Look-ups in named tables: a row name and a column name give one cell, copied from the table.

Vufi =
columns: Norugan, Pip, Vozege, Peva, Fiz, Bip
Gov: [62.6, 50.6, 9.6, 45.2, 30.9, 57.4]
Nem: [57.9, 62.6, 67.7, 32.0, 52.1, 38.0]
Zokifur: [56.6, 78.6, 52.5, 46.5, 50.9, 18.6]

Pip of Gov is 50.6
Norugan of Gov is 62.6
Norugan of Zokifur is 56.6
Bip of Zokifur is 18.6
Vozege of Zokifur is 52.5
Bip of Nem is 38.0
Vozege of Nem is 67.7
Fiz of Nem is 52.1
Fiz of Gov is 30.9
Pip of Nem is 62.6
Bip of Gov is 57.4
Peva of Zokifur is 46.5
Norugan of Nem is 57.9
Fiz of Zokifur is 50.9
Peva of Nem is 32.0
Vozege of Gov is 9.6
Peva of Gov is 45.2
Pip of Zokifur is 78.6

Tedir:
,Sifino,Fep,Kabu
Kipa,-5.1,9.8,3.4
Dap,-7.0,-0.3,3.7
Tiv,-1.0,-4.9,2.0

What is the Fep of Kipa in Tedir? 9.8
What is the Fep of Dap in Tedir? -0.3
What is the Fep of Tiv in Tedir? -4.9
What is the Kabu of Tiv in Tedir? 2.0
What is the Sifino of Dap in Tedir? -7.0
What is the Kabu of Dap in Tedir? 3.7
What is the Sifino of Tiv in Tedir? -1.0
What is the Sifino of Kipa in Tedir? -5.1
What is the Kabu of Kipa in Tedir? 3.4
Row with the largest Kabu: Dap

Sanuboz =
|  | Mabez | Zam | Viro | Gub | Lomi |
|---|---|---|---|---|---|
| Ronibab | 3.95 | 3.44 | 7.67 | 9.52 | 5.94 |
| Nineb | 9.89 | 9.42 | 8.89 | 7.37 | 4.73 |
| Zite | 3.21 | 4.65 | 6.14 | 7.98 | 6.56 |
| Gazonuz | 6.35 | 7.40 | 1.61 | 6.32 | 5.10 |
| Bapuga | 7.42 | 3.57 | 4.56 | 9.26 | 3.86 |
| Dizo | 8.03 | 7.05 | 8.50 | 3.04 | 2.30 |
| Sobu | 0.64 | 0.97 | 2.39 | 5.81 | 7.94 |
| Reg | 3.70 | 6.60 | 1.14 | 4.65 | 8.38 |
| Peg | 5.23 | 7.70 | 2.90 | 8.13 | 1.25 |

What is the Zam of Zite in Sanuboz?
4.65
What is the Gub of Nineb in Sanuboz?
7.37
What is the Viro of Reg in Sanuboz?
1.14
What is the Mabez of Nineb in Sanuboz?
9.89
What is the Gub of Sobu in Sanuboz?
5.81
What is the Lomi of Sobu in Sanuboz?
7.94
What is the Mabez of Reg in Sanuboz?
3.70
What is the Viro of Zite in Sanuboz?
6.14

Table Lekiput
columns: Fot, Didopu, Ramelep, Baz, Vez
Tozun: [101, 74, 68, 199, 117]
Duni: [87, 84, 71, 208, 127]
Ziz: [69, 96, 76, 219, 138]
Pinen: [108, 69, 65, 195, 112]
Nat: [95, 78, 67, 202, 120]
Didimik: [145, 42, 53, 172, 87]
Sugos: [126, 56, 59, 184, 102]
Gudepov: [81, 88, 72, 212, 129]
Sor: [88, 83, 70, 207, 125]
Megaf: [77, 90, 74, 213, 133]
Reli: [87, 84, 71, 208, 127]

What is the Fot of Gudepov in Lekiput?
81
What is the Ramelep of Nat in Lekiput?
67
What is the Ramelep of Duni in Lekiput?
71
What is the Fot of Tozun in Lekiput?
101
What is the Baz of Tozun in Lekiput?
199
What is the Fot of Duni in Lekiput?
87
What is the Vez of Sor in Lekiput?
125
What is the Vez of Megaf in Lekiput?
133
What is the Fot of Pinen in Lekiput?
108
What is the Didopu of Nat in Lekiput?
78
What is the Ramelep of Reli in Lekiput?
71
What is the Baz of Reli in Lekiput?
208
What is the Didopu of Pinen in Lekiput?
69

Zot =
	Biv	Rigav	Ranupi	Mosu	Zik
Fon	50660	50019	49919	50752	50491
Timo	55596	50675	49660	49662	50748
Giz	45707	49359	51428	50305	48438
Vik	52057	50204	49734	50898	50782
Peroda	11873	44857	46718	42744	47762
Non	47691	49623	49258	53770	50909
Vizo	89236	55152	51467	55790	50269
Nep	27752	46970	48090	44862	48548
Beronuf	5072	43952	47620	49398	51879
Mepez	56571	50805	50436	50906	49047
Fedili	28484	47067	48989	50154	52825

What is the Rigav of Timo in Zot?
50675
What is the Ranupi of Mepez in Zot?
50436
What is the Ranupi of Fedili in Zot?
48989
What is the Mosu of Non in Zot?
53770
What is the Biv of Beronuf in Zot?
5072
What is the Mosu of Nep in Zot?
44862
What is the Ranupi of Nep in Zot?
48090
What is the Rigav of Beronuf in Zot?
43952
What is the Mosu of Fon in Zot?
50752
What is the Mosu of Mepez in Zot?
50906
What is the Zik of Mepez in Zot?
49047
What is the Zik of Fon in Zot?
50491
Which row has the largest Mosu? Vizo

Nevenem =
|  | Pebiri | Bez | Rifaru | Tem | Zoso | Bet | Bedub | Vopubam | Kikulel |
|---|---|---|---|---|---|---|---|---|---|
| Poma | -56908 | -46267 | -10547 | -18830 | -30118 | -20862 | 45219 | -13157 | -23583 |
| Vuvula | 9657 | 2965 | -19417 | -14656 | -8474 | -13891 | -57076 | -18285 | -11307 |
| Kul | -55582 | -45171 | -9968 | -18532 | -30441 | -20987 | 42610 | -13029 | -22849 |
| Raf | -51746 | -42448 | -11149 | -18485 | -28537 | -20358 | 37270 | -13533 | -22559 |
| Lif | -61665 | -49720 | -9491 | -19007 | -32082 | -21516 | 52161 | -12655 | -24186 |
| Tefado | 22196 | 12017 | -22242 | -14217 | -3245 | -12171 | -75214 | -19642 | -9736 |

What is the Pebiri of Vuvula in Nevenem? 9657
What is the Kikulel of Raf in Nevenem? -22559
What is the Pebiri of Kul in Nevenem? -55582
What is the Bet of Tefado in Nevenem? -12171
What is the Rifaru of Lif in Nevenem? -9491
What is the Bedub of Poma in Nevenem? 45219
What is the Vopubam of Lif in Nevenem? -12655
What is the Bedub of Raf in Nevenem? 37270
What is the Tem of Vuvula in Nevenem? -14656
What is the Zoso of Poma in Nevenem? -30118
What is the Pebiri of Tefado in Nevenem? 22196
What is the Vopubam of Kul in Nevenem? -13029
Row with the largest Bedub: Lif

